Below are the code and all the weights of a small trained network. Each question names an input and a class and asks about switching units off, where a switched-off unit gives its printed mean instead of its output.

import numpy as np


def w(rows, s, z=0):
    codes = np.array(rows[::2]) - 128.0
    scale = np.full(codes.shape[1], s)
    scale[-1] = z or s
    return codes * scale


def f(y):
    return y / 2 * (1 + np.tanh(0.7978845608 * (y + 0.044715 * y**3)))


def log_softmax(a):
    a = a - a.max(-1, keepdims=True)
    return a - np.log(np.exp(a).sum(-1, keepdims=True))


def net(x, mask):
    res = np.array(x, float).reshape(1, 8) / 4 @ E
    y = f(res @ A[0][:, :-1].T + A[0][:, -1])
    res = res + np.where(mask, y, B[0][:, -1]) @ B[0][:, :-1]
    return log_softmax(res[-1] @ U[:, :-1].T + U[:, -1])


A, B = {}, {}
E = w([
[217,51,76],'x0',
[94,33,145],'x1',
[144,42,253],'x2',
[155,116,144],'x3',
[101,119,52],'x4',
[53,41,119],'x5',
[106,177,208],'x6',
[41,196,167],'x7',
],0.006)
A[0] = w([
[167,195,119,78],'neuron 0',
[205,83,107,150],'neuron 1',
[115,229,179,151],'neuron 2',
[86,177,58,176],'neuron 3',
[54,28,149,140],'neuron 4',
[44,127,60,196],'neuron 5',
[106,69,167,140],'neuron 6',
[147,25,96,161],'neuron 7',
[227,53,102,193],'neuron 8',
[140,166,144,96],'neuron 9',
[112,179,185,157],'neuron 10',
[171,184,91,178],'neuron 11',
[85,72,160,124],'neuron 12',
[74,208,111,211],'neuron 13',
[119,122,178,144],'neuron 14',
[105,136,62,204],'neuron 15',
[247,125,100,150],'neuron 16',
[212,124,135,254],'neuron 17',
[138,178,140,93],'neuron 18',
[95,184,109,184],'neuron 19',
[100,33,134,164],'neuron 20',
[111,110,119,38],'neuron 21',
[160,187,181,219],'neuron 22',
[249,109,102,189],'neuron 23',
],0.015,0.004)
B[0] = w([
[98,139,139,180],'neuron 0',
[212,198,165,207],'neuron 1',
[51,219,65,241],'neuron 2',
[152,8,104,229],'neuron 3',
[117,99,213,228],'neuron 4',
[164,1,150,221],'neuron 5',
[113,141,176,191],'neuron 6',
[169,191,169,225],'neuron 7',
[226,202,79,254],'neuron 8',
[75,186,129,147],'neuron 9',
[48,191,83,201],'neuron 10',
[130,140,108,209],'neuron 11',
[98,115,184,185],'neuron 12',
[105,97,34,248],'neuron 13',
[111,162,139,171],'neuron 14',
[178,56,133,201],'neuron 15',
[127,112,95,228],'neuron 16',
[198,213,40,219],'neuron 17',
[104,154,123,158],'neuron 18',
[44,60,35,205],'neuron 19',
[105,113,242,213],'neuron 20',
[99,125,149,119],'neuron 21',
[100,225,55,214],'neuron 22',
[217,135,132,242],'neuron 23',
],0.0071,0.0085)
U = w([
[109,84,100,80],'0',
[224,191,162,43],'1',
[19,252,89,75],'2',
[166,169,103,253],'3',
[99,140,254,139],'4',
],0.0099,0.0044)

Each question gives the input, the list of numbers given to net, and the class t.
The units are the neurons (one row each of A and B). Each row of codes is followed by its name. A weight is (code - 128) times the scale printed after its matrix; where a second scale follows, it is the last column's (A, B and U).
mask holds one flag per neuron, in row order. A switched-off neuron (its flag False) gives its mean, the last column of its row in B, instead of its output. The means were averaged over made-up inputs and are rounded, as every weight is.
A unit's drop is (log p(t) with every unit on - log p(t) with that unit switched off) / (log p(t) with every unit on - log p(t) with every unit switched off).
The circuit of an input: a set's keep is (log p(t) with only the set's units on - log p(t) with every unit switched off) / (log p(t) with every unit on - log p(t) with every unit switched off). Starting from the 12 units with the biggest drops (on a tie, the unit counted first), units are removed one at a time, each time the one whose removal leaves the highest keep (on an exact tie, the one counted first), for as long as the keep stays at least 0.8.
circuit, biggest first: the units of the circuit, biggest drop first
k most important neurons: the k neurons with the biggest drops, biggest first
drop of u: that unit's drop, to one decimal
input [-6,5,-3,-8,-5,6,-2,3], class 0: circuit, biggest first -> neuron 5
input [-2,-3,8,-1,8,-4,-4,3], class 2: circuit, biggest first -> neuron 5; neuron 23
input [4,-7,7,-3,6,8,-2,-1], class 1: circuit, biggest first -> neuron 7; neuron 19
input [3,3,1,5,-5,2,5,5], class 4: circuit, biggest first -> neuron 13; neuron 8
input [1,-6,7,-3,-2,5,1,5], class 2: circuit, biggest first -> neuron 5; neuron 10
input [0,0,-2,-6,1,-7,-8,1], class 0: 2 most important neurons -> neuron 3; neuron 7
input [3,-2,3,8,-8,8,5,-3], class 4: 4 most important neurons -> neuron 20; neuron 4; neuron 12; neuron 6
input [-1,-4,-5,-2,-2,-1,-2,-2], class 0: drop of neuron 3 -> 0.2
input [-8,-3,7,1,-8,-3,-5,2], class 2: drop of neuron 7 -> 0.0
input [7,-1,2,7,7,-5,-6,7], class 1: drop of neuron 13 -> 0.1
